Below is a small trained network, with its code and all its weights. Each question gives an input and a class and asks what happens when units are switched off, that is, made to give their printed mean instead of their output.

import numpy as np


def w(rows, s, z=0):
    codes = np.array(rows[::2]) - 128.0
    scale = np.full(codes.shape[1], s)
    scale[-1] = z or s
    return codes * scale


def f(y):
    return y / 2 * (1 + np.tanh(0.7978845608 * (y + 0.044715 * y**3)))


def log_softmax(a):
    a = a - a.max(-1, keepdims=True)
    return a - np.log(np.exp(a).sum(-1, keepdims=True))


def net(x, mask):
    res = np.array(x, float).reshape(1, 8) / 4 @ E
    y = f(res @ A[0][:, :-1].T + A[0][:, -1])
    res = res + np.where(mask, y, B[0][:, -1]) @ B[0][:, :-1]
    return log_softmax(res[-1] @ U[:, :-1].T + U[:, -1])


A, B = {}, {}
E = w([
[153,143,47,195,150,130,168,140,101,111],'x0',
[114,113,137,132,142,122,146,151,100,116],'x1',
[96,110,138,148,126,130,139,143,100,110],'x2',
[103,159,176,84,128,81,221,153,191,153],'x3',
[148,51,113,60,135,91,206,10,87,72],'x4',
[120,152,157,138,137,153,126,64,159,132],'x5',
[106,99,107,139,103,124,123,169,100,106],'x6',
[113,114,105,131,106,120,122,152,107,129],'x7',
],0.012)
A[0] = w([
[142,122,106,26,69,106,218,98,138,108,95],'N1',
[153,143,197,62,163,192,211,142,147,164,173],'N2',
[185,101,62,147,80,107,202,75,43,100,153],'N3',
[169,131,95,222,127,116,92,143,160,123,103],'N4',
[116,124,84,145,171,118,173,41,82,82,223],'N5',
[146,136,136,71,82,154,165,95,143,185,106],'N6',
[104,126,192,145,85,101,135,184,160,170,148],'N7',
[185,164,110,169,197,177,106,169,151,94,177],'N8',
[138,151,117,250,167,129,98,168,119,183,185],'N9',
[184,121,212,167,149,174,68,181,134,152,251],'N10',
[140,177,69,189,117,97,254,146,185,111,109],'N11',
[129,218,215,126,109,120,95,207,174,100,200],'N12',
[108,41,164,76,44,61,126,80,131,97,200],'N13',
[149,140,175,209,125,128,89,137,140,134,253],'N14',
],0.009,0.005)
B[0] = w([
[99,155,199,163,171,126,164,128,127,97,219],'N1',
[96,92,165,114,114,125,135,155,168,122,191],'N2',
[196,143,164,164,117,164,113,129,141,90,252],'N3',
[115,163,131,134,185,70,142,109,118,117,183],'N4',
[180,112,153,126,139,155,109,140,114,75,247],'N5',
[92,141,149,148,126,165,109,176,78,65,163],'N6',
[138,115,112,177,93,154,169,148,113,192,191],'N7',
[87,151,117,155,122,89,175,123,67,93,200],'N8',
[78,141,109,100,183,50,153,174,96,57,237],'N9',
[74,67,125,77,98,115,171,119,50,105,238],'N10',
[132,51,79,2,105,118,57,89,101,125,193],'N11',
[105,69,132,146,69,108,230,145,125,177,242],'N12',
[106,132,138,102,213,95,90,122,200,131,238],'N13',
[74,117,108,97,85,107,150,175,127,99,212],'N14',
],0.0099,0.012)
U = w([
[23,61,31,67,32,161,129,126,59,112,241],'0',
[16,157,122,152,253,88,152,163,119,62,59],'1',
[175,48,140,69,183,173,44,123,153,107,253],'2',
[228,118,140,232,112,202,127,81,62,87,7],'3',
[65,82,92,186,47,191,182,177,107,234,19],'4',
],0.0072,0.0036)

Each question gives the input, the list of numbers given to net, and the class t.
The units are the neurons (one row each of A and B). Each row of codes is followed by its name. A weight is (code - 128) times the scale printed after its matrix; where a second scale follows, it is the last column's (A, B and U).
mask holds one flag per neuron, in row order. A switched-off neuron (its flag False) gives its mean, the last column of its row in B, instead of its output. The means were averaged over made-up inputs and are rounded, as every weight is.
A unit's drop is (log p(t) with every unit on - log p(t) with that unit switched off) / (log p(t) with every unit on - log p(t) with every unit switched off).
The circuit of an input: a set's keep is (log p(t) with only the set's units on - log p(t) with every unit switched off) / (log p(t) with every unit on - log p(t) with every unit switched off). Starting from the 12 units with the biggest drops (on a tie, the unit counted first), units are removed one at a time, each time the one whose removal leaves the highest keep (on an exact tie, the one counted first), for as long as the keep stays at least 0.8.
circuit, biggest first: the units of the circuit, biggest drop first
k most important neurons: the k neurons with the biggest drops, biggest first
drop when u is switched off: that unit's drop, to one decimal
input [2,4,4,6,-4,-4,-6,8], class 0: circuit, biggest first -> (N11)
input [-2,6,6,7,0,-8,-3,2], class 4: circuit, biggest first -> (N7, N9)
input [0,2,1,1,0,8,4,-6], class 4: circuit, biggest first -> (N9, N13)
input [1,-5,-8,-8,-1,-2,7,-7], class 1: 3 most important neurons -> (N4, N11, N12)
input [-1,3,8,3,-6,-3,3,8], class 4: 3 most important neurons -> (N7, N12, N11)
input [1,-8,5,1,-8,4,-8,4], class 0: circuit, biggest first -> (N10, N12, N9, N13)
input [2,-3,2,0,8,-3,-1,-6], class 3: 3 most important neurons -> (N3, N1, N9)
input [-6,0,5,3,-6,-7,-2,-1], class 4: 2 most important neurons -> (N7, N12)
input [5,-3,2,0,8,4,-8,-1], class 3: 2 most important neurons -> (N3, N1)
input [0,-8,-6,1,-5,1,0,1], class 4: 2 most important neurons -> (N12, N11)
input [8,5,-6,-2,2,-6,-1,6], class 3: 2 most important neurons -> (N3, N13)
input [2,-8,8,8,6,-2,-4,6], class 2: 2 most important neurons -> (N11, N9)
input [0,-8,-1,0,3,4,6,-4], class 2: 2 most important neurons -> (N9, N8)
input [0,-7,-2,-2,-8,2,-8,-5], class 0: circuit, biggest first -> (N10)
input [7,-3,7,-8,-1,-4,6,0], class 1: drop when N13 is switched off -> 0.0
input [-1,1,8,6,-7,-7,6,5], class 4: drop when N7 is switched off -> 0.9
input [6,4,3,8,-3,5,5,-7], class 0: drop when N11 is switched off -> 0.4
